Here is a tiny trained network, its code and every weight. The questions are about switching its units off for an input and a class, where a switched-off unit gives its printed mean instead of its output.

import numpy as np


def w(rows, s, z=0):
    codes = np.array(rows[::2]) - 128.0
    scale = np.full(codes.shape[1], s)
    scale[-1] = z or s
    return codes * scale


def f(y):
    return np.maximum(y, 0)


def log_softmax(a):
    a = a - a.max(-1, keepdims=True)
    return a - np.log(np.exp(a).sum(-1, keepdims=True))


def net(x, mask):
    res = np.array(x, float).reshape(1, 7) / 4 @ E
    y = f(res @ A[0][:, :-1].T + A[0][:, -1])
    res = res + np.where(mask, y, B[0][:, -1]) @ B[0][:, :-1]
    return log_softmax(res[-1] @ U[:, :-1].T + U[:, -1])


A, B = {}, {}
E = w([
[112,113,129,133,103,139,156,135,147,142,140,125],'x0',
[77,93,74,167,132,208,61,35,42,122,112,54],'x1',
[115,138,129,137,131,128,137,116,133,127,117,144],'x2',
[233,150,172,88,145,226,92,12,226,162,183,97],'x3',
[125,211,137,85,7,249,20,197,14,166,132,254],'x4',
[127,137,142,136,132,122,110,119,136,134,114,143],'x5',
[106,31,230,95,134,158,174,65,85,15,138,213],'x6',
],0.0059)
A[0] = w([
[86,93,79,158,111,182,83,69,55,125,110,81,197],'neuron 0',
[45,113,59,158,114,59,136,173,58,149,58,176,1],'neuron 1',
[119,189,131,23,4,220,46,175,33,180,120,236,24],'neuron 2',
[236,163,174,60,135,219,71,36,192,178,193,121,43],'neuron 3',
[168,220,39,178,80,117,84,194,153,233,119,70,73],'neuron 4',
[62,115,120,158,124,75,118,215,47,97,56,161,138],'neuron 5',
[112,55,203,77,107,156,158,76,90,3,134,221,105],'neuron 6',
[65,74,80,169,161,205,86,69,55,137,108,58,165],'neuron 7',
[166,153,178,72,137,71,179,211,184,157,157,188,166],'neuron 8',
],0.0052,0.0027)
B[0] = w([
[200,217,204,98,81,145,192,118,164,71,74,172,197],'neuron 0',
[143,95,87,221,168,171,180,168,133,73,194,183,170],'neuron 1',
[57,4,47,29,192,18,242,21,233,108,97,87,254],'neuron 2',
[145,102,20,254,150,144,146,179,181,50,237,249,230],'neuron 3',
[90,107,200,151,233,221,141,184,145,194,50,119,201],'neuron 4',
[202,133,68,206,108,148,171,128,141,108,197,246,189],'neuron 5',
[72,108,208,187,240,237,95,208,99,251,65,66,218],'neuron 6',
[172,215,193,57,62,132,196,121,161,60,92,120,202],'neuron 7',
[161,232,185,74,28,161,156,115,165,65,49,125,186],'neuron 8',
],0.0049,0.0089)
U = w([
[92,51,77,78,188,26,150,65,166,120,106,102,65],'0',
[149,120,72,225,130,157,122,163,126,86,226,187,32],'1',
[96,123,175,157,203,209,106,184,110,224,63,112,50],'2',
[124,141,140,124,101,120,127,122,112,141,124,139,255],'3',
[129,138,136,125,105,126,117,135,116,142,116,124,236],'4',
[159,217,171,77,36,129,132,133,132,72,79,128,55],'5',
[139,125,133,122,118,117,117,129,111,154,132,120,219],'6',
[108,129,124,92,80,68,2,149,48,169,190,91,12],'7',
],0.0087,0.0051)

Each question gives the input, the list of numbers given to net, and the class t.
The units are the neurons (one row each of A and B). Each row of codes is followed by its name. A weight is (code - 128) times the scale printed after its matrix; where a second scale follows, it is the last column's (A, B and U).
mask holds one flag per neuron, in row order. A switched-off neuron (its flag False) gives its mean, the last column of its row in B, instead of its output. The means were averaged over made-up inputs and are rounded, as every weight is.
A unit's drop is (log p(t) with every unit on - log p(t) with that unit switched off) / (log p(t) with every unit on - log p(t) with every unit switched off).
The circuit of an input: a set's keep is (log p(t) with only the set's units on - log p(t) with every unit switched off) / (log p(t) with every unit on - log p(t) with every unit switched off). Starting from all 9 units, units are removed one at a time, each time the one whose removal leaves the highest keep (on an exact tie, the one counted first), for as long as the keep stays at least 0.8.
circuit, biggest first: the units of the circuit, biggest drop first
unit that matters most: the unit with the biggest drop
k most important neurons: the k neurons with the biggest drops, biggest first
drop when u is switched off: that unit's drop, to one decimal
input [-3,4,-5,-8,5,-1,0], class 1: circuit, biggest first : [neuron 5]
input [-3,-4,-3,5,3,-3,-8], class 2: 2 most important neurons : [neuron 4; neuron 5]
input [3,-7,-6,-5,-6,1,-1], class 5: circuit, biggest first : [neuron 8; neuron 2]
input [-7,-1,4,-8,-6,0,3], class 1: 3 most important neurons : [neuron 2; neuron 5; neuron 1]
input [-2,5,2,-4,-4,1,8], class 2: 2 most important neurons : [neuron 6; neuron 2]
input [3,8,-4,3,2,-5,5], class 5: 2 most important neurons : [neuron 7; neuron 0]
input [-1,0,8,-1,-1,3,-8], class 2: 2 most important neurons : [neuron 4; neuron 2]
input [-4,7,7,4,5,4,8], class 2: 3 most important neurons : [neuron 6; neuron 8; neuron 5]
input [1,8,2,0,-6,5,6], class 5: 2 most important neurons : [neuron 7; neuron 2]
input [-4,-5,3,-6,-5,6,8], class 2: 2 most important neurons : [neuron 6; neuron 2]
input [-7,1,4,-8,3,1,-4], class 1: 2 most important neurons : [neuron 5; neuron 1]
input [-6,-1,2,-8,-6,8,-6], class 1: circuit, biggest first : [neuron 2; neuron 1]
input [-5,8,3,-5,1,4,7], class 5: 4 most important neurons : [neuron 7; neuron 0; neuron 4; neuron 3]
input [1,5,-4,3,-5,4,-8], class 2: 2 most important neurons : [neuron 4; neuron 2]
input [0,8,2,-4,-4,-8,2], class 4: 2 most important neurons : [neuron 2; neuron 8]
input [-8,-6,-2,-8,2,8,3], class 1: unit that matters most : neuron 5
input [2,-2,7,7,4,-5,4], class 1: drop when neuron 7 is switched off : 0.1
input [7,-6,3,2,8,-5,-3], class 0: drop when neuron 2 is switched off : 1.0
input [7,1,-6,8,-3,2,-4], class 1: drop when neuron 3 is switched off : 0.8
input [3,8,-6,7,2,-7,4], class 5: circuit, biggest first : [neuron 7]
